Look-ups in named tables: a row name and a column name give one cell, copied from the table.

Zomud =
,Vilinog,Vel,Veg,Bepupo,Fuluv
Nulokeg,0.18,0.17,0.19,0.18,0.19
Mur,0.46,0.33,0.03,0.07,0.17
Bimibep,0.17,0.16,0.16,0.15,0.15
Pofuve,0.15,0.16,0.16,0.15,0.15
Gokave,0.51,0.29,0.77,0.61,0.84
Rureb,0.16,0.40,0.08,0.57,0.21
Ber,0.19,0.17,0.18,0.16,0.18

What is the Vel of Nulokeg in Zomud? 0.17
What is the Bepupo of Pofuve in Zomud? 0.15
What is the Vel of Bimibep in Zomud? 0.16
What is the Vilinog of Mur in Zomud? 0.46
What is the Vel of Pofuve in Zomud? 0.16
What is the Vilinog of Bimibep in Zomud? 0.17
What is the Bepupo of Rureb in Zomud? 0.57
What is the Vilinog of Gokave in Zomud? 0.51
What is the Fuluv of Nulokeg in Zomud? 0.19
What is the Bepupo of Gokave in Zomud? 0.61

Table Garoga
	Nad	Tuzufi	Geku	Pabe	Zit	Rir	Bola	Divugu	Gepan
Liv	-19100	18716	26770	-26328	23733	36292	-5912	14249	21573
Rume	13850	-49944	-24204	-29112	-48461	-45443	-21543	-31521	-34301
Pugo	8769	-50066	-32111	-31537	-48456	-49206	-20157	-19141	-40893
Saz	-40018	22365	-18315	-4846	54414	15517	21550	8873	12782
Gimogal	6396	-39063	-30203	-20420	-49550	-33247	-23119	-6107	-44596
Rikebiv	-26592	24378	14887	-20918	33049	30204	2756	12021	18962
Bip	-8339	8078	38346	-10589	14739	36494	-28024	6588	29581

Pabe of Bip = -10589
Pabe of Saz = -4846
Gepan of Rikebiv = 18962
Tuzufi of Pugo = -50066
Zit of Rikebiv = 33049
Nad of Gimogal = 6396
Divugu of Saz = 8873
Pabe of Liv = -26328
Row with the largest Zit: Saz

Gif =
	Zad	Vutata	Dopoven	Kunoge	Rez	Maz	Leli	Tib
Fafenef	138	139	148	140	144	147	141	139
Lelak	58	57	37	60	61	38	65	63
Kez	62	64	42	64	66	45	71	68
Tak	63	70	38	66	68	44	76	70
Nar	125	178	131	131	127	152	145	134
Nuv	128	137	153	129	130	154	127	126
Tolu	130	186	128	136	130	151	151	140
Rotolol	59	52	48	59	61	47	61	60
Mir	58	62	36	60	63	40	69	64
Vurig	123	222	124	133	123	165	158	139
Savur	130	122	136	130	131	132	127	128
Tuf	126	187	139	132	126	163	145	134

What is the Tib of Nuv in Gif? 126
What is the Dopoven of Tak in Gif? 38
What is the Zad of Tak in Gif? 63
What is the Maz of Tuf in Gif? 163
What is the Vutata of Tolu in Gif? 186
What is the Dopoven of Kez in Gif? 42
What is the Zad of Rotolol in Gif? 59
What is the Leli of Nar in Gif? 145
What is the Zad of Tolu in Gif? 130
What is the Vutata of Fafenef in Gif? 139
What is the Leli of Tak in Gif? 76
What is the Kunoge of Tuf in Gif? 132
What is the Tib of Rotolol in Gif? 60
What is the Kunoge of Rotolol in Gif? 59
What is the Zad of Nuv in Gif? 128

Ked
|  | Veb | Guk | Tapar | Pasodu | Raku |
|---|---|---|---|---|---|
| Subi | 181 | 169 | 185 | 185 | 180 |
| Rugi | 182 | 185 | 162 | 169 | 232 |
| Razi | 184 | 185 | 161 | 165 | 231 |
| Rebap | 187 | 189 | 153 | 156 | 239 |
| Dabus | 216 | 211 | 151 | 118 | 141 |
| Garupi | 186 | 174 | 195 | 185 | 135 |
| Kibu | 219 | 220 | 143 | 109 | 148 |
| Lodadom | 178 | 178 | 176 | 183 | 213 |
| Segomuz | 185 | 186 | 158 | 162 | 235 |
| Nilekoz | 247 | 248 | 119 | 58 | 110 |
| Vem | 176 | 173 | 191 | 195 | 179 |
| Lemek | 221 | 217 | 154 | 114 | 114 |
| Dorisot | 214 | 209 | 162 | 129 | 120 |

What is the Pasodu of Subi in Ked? 185
What is the Guk of Garupi in Ked? 174
What is the Tapar of Subi in Ked? 185
What is the Veb of Rugi in Ked? 182
What is the Raku of Vem in Ked? 179
What is the Tapar of Lodadom in Ked? 176
What is the Raku of Subi in Ked? 180
What is the Tapar of Nilekoz in Ked? 119
What is the Guk of Kibu in Ked? 220
What is the Tapar of Lemek in Ked? 154
What is the Tapar of Garupi in Ked? 195
What is the Guk of Razi in Ked? 185
What is the Raku of Dorisot in Ked? 120
Which row has the largest Raku? Rebap

Vemobal.tsv
	Guz	Libak	Lidi	Pifosam	Durit	Ler	Nodem	Didute	Lape
Boguget	81	35	68	55	37	71	44	36	65
Vegola	47	74	39	38	65	49	24	68	46
Bik	97	39	80	48	42	71	42	41	57
Ref	65	66	55	34	59	59	15	63	53

Ler of Ref is 59
Durit of Ref is 59
Ler of Bik is 71
Libak of Boguget is 35
Nodem of Bik is 42
Lape of Boguget is 65
Guz of Vegola is 47
Pifosam of Bik is 48
Nodem of Vegola is 24
Pifosam of Vegola is 38
Ler of Boguget is 71
Didute of Bik is 41
Lidi of Bik is 80
Guz of Boguget is 81
Durit of Vegola is 65
Lidi of Boguget is 68
Lape of Bik is 57
Pifosam of Ref is 34
Row with the largest Durit: Vegola

Nagileb =
	Zosol	Lotel	Fumite	Vizepo	Daf	Mur
Gevagi	26279	8678	15252	26090	37073	29700
Zagim	39880	72922	50446	74814	66863	37662
Rek	62976	64496	67419	51127	45921	61217
Dulip	28487	14445	20685	24361	31999	30773
Tuku	39831	68922	48000	76193	70406	38420
Duv	78265	68273	83111	37940	30816	75467
Rit	26574	10900	17252	24461	33638	29405

What is the Zosol of Gevagi in Nagileb? 26279
What is the Vizepo of Gevagi in Nagileb? 26090
What is the Mur of Zagim in Nagileb? 37662
What is the Daf of Duv in Nagileb? 30816
What is the Lotel of Duv in Nagileb? 68273
What is the Lotel of Dulip in Nagileb? 14445
Row with the largest Zosol: Duv

Table Mot
	Zel	Zod	Gevigud	Vinegif	Pati	Dapu	Zimo	Gof	Divaban	Tep
Liriro	3917	5666	5644	4373	4481	5092	5748	4827	6430	4830
Temudi	5187	4973	5221	3794	6464	4164	4953	5662	2768	5005
Zuguzo	8513	3873	3053	6094	6304	4648	2817	3909	5103	6171
Buzi	2926	3890	6526	4050	5003	3726	5333	6470	3554	4438
Vog	89	4592	8239	2175	4547	4271	7817	7004	3680	3128
Kas	3682	1229	5968	6198	3563	5196	4388	5661	5420	3763
Vesure	6631	4374	4448	5444	5833	4290	2729	5096	4063	5551
Vovuv	8837	6732	2477	6335	5601	5427	2769	3016	6861	6597
Nat	6922	6612	3664	4812	6124	4001	4342	4015	5845	6630
Gopa	2291	4575	6580	5515	2937	6173	6169	6442	4301	3220
Lisepa	3993	4001	6138	3949	4957	3665	3663	5270	6098	4801

Vesure, Pati -> 5833
Vog, Gof -> 7004
Liriro, Divaban -> 6430
Vog, Dapu -> 4271
Lisepa, Divaban -> 6098
Zuguzo, Gevigud -> 3053
Zuguzo, Zimo -> 2817
Buzi, Zod -> 3890
Kas, Gof -> 5661
Kas, Divaban -> 5420
Lisepa, Vinegif -> 3949
Nat, Divaban -> 5845
Vesure, Vinegif -> 5444
Buzi, Gevigud -> 6526
Temudi, Divaban -> 2768
Liriro, Tep -> 4830
Kas, Pati -> 3563
Temudi, Zimo -> 4953
Vesure, Divaban -> 4063

Bunug:
,Pezer,Vegi,Lesukis,Vedad,Ber,Fifed,Losi,Tikuni,Gekun,Dud
Vipi,111,77,128,136,124,108,87,89,93,125
Vuv,144,107,125,177,132,79,73,115,116,115
Zem,66,172,93,8,92,148,207,163,105,115
Niroz,104,114,54,49,63,153,189,134,128,116
Nom,161,72,95,207,116,79,69,95,153,116
Pak,73,186,109,27,110,153,189,137,125,105
Bir,109,107,132,102,124,117,106,117,84,122
Molisi,91,110,97,98,110,111,140,112,98,124
Dagiru,138,112,94,143,113,103,109,110,129,114
Nid,144,119,85,159,115,101,113,108,178,104
Suna,109,98,96,116,111,114,123,97,108,123
Nam,108,136,130,75,111,141,129,127,99,112

Tikuni of Pak is 137
Dud of Nid is 104
Gekun of Zem is 105
Vedad of Zem is 8
Vegi of Nom is 72
Losi of Molisi is 140
Fifed of Vuv is 79
Vegi of Niroz is 114
Losi of Niroz is 189
Pezer of Pak is 73
Fifed of Vipi is 108
Tikuni of Suna is 97
Lesukis of Bir is 132
Vedad of Nom is 207
Ber of Bir is 124
Lesukis of Nam is 130
Vegi of Molisi is 110
Ber of Vipi is 124

Beb
|  | Sot | Bof |
|---|---|---|
| Bop | 60040 | 49302 |
| Bikimi | 56174 | 24084 |
| Paseri | 71344 | 24940 |
| Mokem | 73393 | 12034 |
| Fif | 42430 | 60037 |
| Dem | 25200 | 48574 |
| Vam | 58250 | 46267 |
| Lasa | 66979 | 26803 |
| Budisol | 62524 | 54989 |
| Nitud | 27665 | 81797 |
| Gevi | 24990 | 54672 |
| Menele | 50897 | 28549 |
| Maneten | 47438 | 66892 |

Bof of Bikimi is 24084
Bof of Nitud is 81797
Sot of Dem is 25200
Bof of Lasa is 26803
Sot of Gevi is 24990
Sot of Bop is 60040
Sot of Mokem is 73393
Sot of Paseri is 71344
Bof of Menele is 28549
Sot of Vam is 58250
Bof of Paseri is 24940
Bof of Dem is 48574
Sot of Fif is 42430
Sot of Maneten is 47438
Sot of Lasa is 66979
Which row has the largest Bof? Nitud

